Below is a small trained network, with its code and all its weights. Each question gives an input and a class and asks what happens when units are switched off, that is, made to give their printed mean instead of their output.

import numpy as np


def w(rows, s, z=0):
    codes = np.array(rows[::2]) - 128.0
    scale = np.full(codes.shape[1], s)
    scale[-1] = z or s
    return codes * scale


def norm(h):
    return h / np.sqrt((h * h).mean(-1, keepdims=True) + 1e-5)


def f(y):
    return np.maximum(y, 0)


def log_softmax(a):
    a = a - a.max(-1, keepdims=True)
    return a - np.log(np.exp(a).sum(-1, keepdims=True))


def net(x, mask):
    res = np.array(x, float).reshape(1, 6) / 4 @ E
    u = 0
    for l in range(2):
        y = f(norm(res) @ A[l][:, :-1].T + A[l][:, -1])
        res = res + np.where(mask[u : u + 11], y, B[l][:, -1]) @ B[l][:, :-1]
        u += 11
    return log_softmax(norm(res)[-1] @ U[:, :-1].T + U[:, -1])


A, B = {}, {}
E = w([
[137,60,134,79,164,56,192],'x0',
[146,106,166,93,160,168,105],'x1',
[192,144,157,127,92,89,104],'x2',
[220,96,13,169,193,114,122],'x3',
[118,165,57,2,100,123,100],'x4',
[121,181,139,123,176,110,143],'x5',
],0.0079)
A[0] = w([
[110,129,132,88,111,114,150,140],'0.n1',
[122,87,124,110,130,84,160,2],'0.n2',
[103,202,141,125,199,82,152,42],'0.n3',
[29,81,79,128,150,177,183,64],'0.n4',
[108,8,102,135,31,143,121,37],'0.n5',
[128,125,101,87,106,131,148,54],'0.n6',
[218,140,172,112,56,73,139,86],'0.n7',
[116,90,160,163,132,110,147,76],'0.n8',
[77,133,162,131,79,106,153,43],'0.n9',
[161,98,176,80,175,179,122,35],'0.n10',
[70,154,64,172,75,54,187,76],'0.n11',
],0.014,0.0072)
B[0] = w([
[72,122,151,98,89,128,145,227],'0.n1',
[130,42,180,74,160,50,156,155],'0.n2',
[233,229,176,90,153,123,153,194],'0.n3',
[114,168,109,164,255,63,24,252],'0.n4',
[231,239,184,88,151,131,172,222],'0.n5',
[88,166,106,112,84,99,149,159],'0.n6',
[92,160,105,164,246,80,35,252],'0.n7',
[84,120,142,179,104,130,186,216],'0.n8',
[61,145,226,85,85,156,118,227],'0.n9',
[164,32,148,105,82,221,68,185],'0.n10',
[235,56,145,160,10,89,35,246],'0.n11',
],0.016,0.0043)
A[1] = w([
[129,106,163,88,129,29,163,140],'1.n1',
[179,140,86,185,148,93,132,135],'1.n2',
[124,153,109,94,116,113,77,134],'1.n3',
[192,75,4,121,154,137,189,41],'1.n4',
[121,225,95,200,71,193,104,103],'1.n5',
[122,132,30,36,83,119,134,85],'1.n6',
[143,72,136,77,172,211,117,64],'1.n7',
[225,201,160,88,137,151,182,1],'1.n8',
[147,104,169,243,139,150,194,48],'1.n9',
[151,82,183,130,165,97,167,110],'1.n10',
[130,163,86,76,118,96,129,31],'1.n11',
],0.015,0.0031)
B[1] = w([
[143,86,45,121,154,254,140,226],'1.n1',
[67,145,221,95,118,167,106,255],'1.n2',
[139,114,159,222,156,125,209,239],'1.n3',
[49,135,250,69,114,226,103,184],'1.n4',
[162,29,22,42,177,158,143,239],'1.n5',
[101,144,113,180,91,24,202,187],'1.n6',
[203,102,137,171,57,88,70,193],'1.n7',
[150,237,69,105,97,168,113,209],'1.n8',
[110,183,110,168,81,16,195,221],'1.n9',
[129,116,22,81,125,131,128,200],'1.n10',
[118,159,116,166,111,61,121,173],'1.n11',
],0.016,0.0068)
U = w([
[72,152,110,173,98,42,213,166],'0',
[45,133,239,77,103,207,122,150],'1',
[107,132,134,161,252,81,50,123],'2',
[179,215,100,95,130,147,118,175],'3',
[199,52,150,161,50,111,78,143],'4',
[122,30,39,83,156,168,173,151],'5',
[159,119,147,157,151,146,151,67],'6',
[158,106,166,148,154,152,189,1],'7',
],0.017,0.0087)

Each question gives the input, the list of numbers given to net, and the class t.
The units are the neurons (one row each of A and B). Each row of codes is followed by its name. A weight is (code - 128) times the scale printed after its matrix; where a second scale follows, it is the last column's (A, B and U).
mask holds one flag per neuron, layer by layer. A switched-off neuron (its flag False) gives its mean, the last column of its row in B, instead of its output. The means were averaged over made-up inputs and are rounded, as every weight is.
A unit's drop is (log p(t) with every unit on - log p(t) with that unit switched off) / (log p(t) with every unit on - log p(t) with every unit switched off).
The circuit of an input: a set's keep is (log p(t) with only the set's units on - log p(t) with every unit switched off) / (log p(t) with every unit on - log p(t) with every unit switched off). Starting from the 12 units with the biggest drops (on a tie, the unit counted first), units are removed one at a time, each time the one whose removal leaves the highest keep (on an exact tie, the one counted first), for as long as the keep stays at least 0.8.
units of the circuit, in order: the units of the circuit, biggest drop first
unit that matters most: the unit with the biggest drop
k most important neurons: the k neurons with the biggest drops, biggest first
drop when u is switched off: that unit's drop, to one decimal
input [-2,-5,4,6,3,-3], class 1: unit that matters most : 1.n2
input [1,6,-8,7,-8,7], class 0: 3 most important neurons : [1.n9; 0.n7; 0.n8]
input [4,8,4,4,5,4], class 4: units of the circuit, in order : [0.n10; 1.n7]
input [-7,6,-8,3,2,4], class 2: 2 most important neurons : [0.n4; 1.n1]
input [-7,-2,6,0,-8,-5], class 0: 2 most important neurons : [1.n9; 0.n4]
input [-1,-6,6,4,-8,-1], class 0: 3 most important neurons : [1.n9; 0.n4; 0.n8]
input [-5,7,-7,1,-2,-2], class 2: 2 most important neurons : [0.n4; 0.n11]
input [7,-4,3,-7,1,8], class 3: 3 most important neurons : [0.n3; 1.n2; 1.n8]
input [-8,-1,8,6,-7,-3], class 2: units of the circuit, in order : [0.n7; 0.n11]
input [-2,1,7,4,-6,-2], class 2: 2 most important neurons : [0.n7; 1.n6]
input [-5,-8,-8,2,6,-2], class 2: 3 most important neurons : [0.n4; 1.n7; 0.n10]
input [5,-8,-1,3,-7,-4], class 4: 2 most important neurons : [0.n11; 1.n6]
input [-1,-7,0,2,6,-5], class 4: 2 most important neurons : [0.n11; 1.n9]
input [3,8,-5,8,-3,-4], class 1: 2 most important neurons : [1.n4; 0.n9]
input [-8,0,-7,-4,-7,-6], class 5: units of the circuit, in order : [1.n5]
input [7,-1,3,1,-5,0], class 5: 3 most important neurons : [0.n2; 1.n1; 1.n10]
input [1,7,2,4,4,-4], class 4: units of the circuit, in order : [1.n7; 0.n10]
input [0,7,4,8,7,-7], class 1: units of the circuit, in order : [1.n4; 0.n9]
input [-8,1,-5,-2,8,-2], class 0: units of the circuit, in order : [1.n6; 1.n3]
input [8,3,7,-7,8,-2], class 0: unit that matters most : 1.n5
input [-6,-6,2,-5,-4,-5], class 4: drop when 0.n9 is switched off : 1.7
input [2,1,-4,1,-6,-8], class 3: drop when 1.n9 is switched off : 0.0
input [-5,-8,1,8,4,-5], class 1: drop when 1.n4 is switched off : 1.0
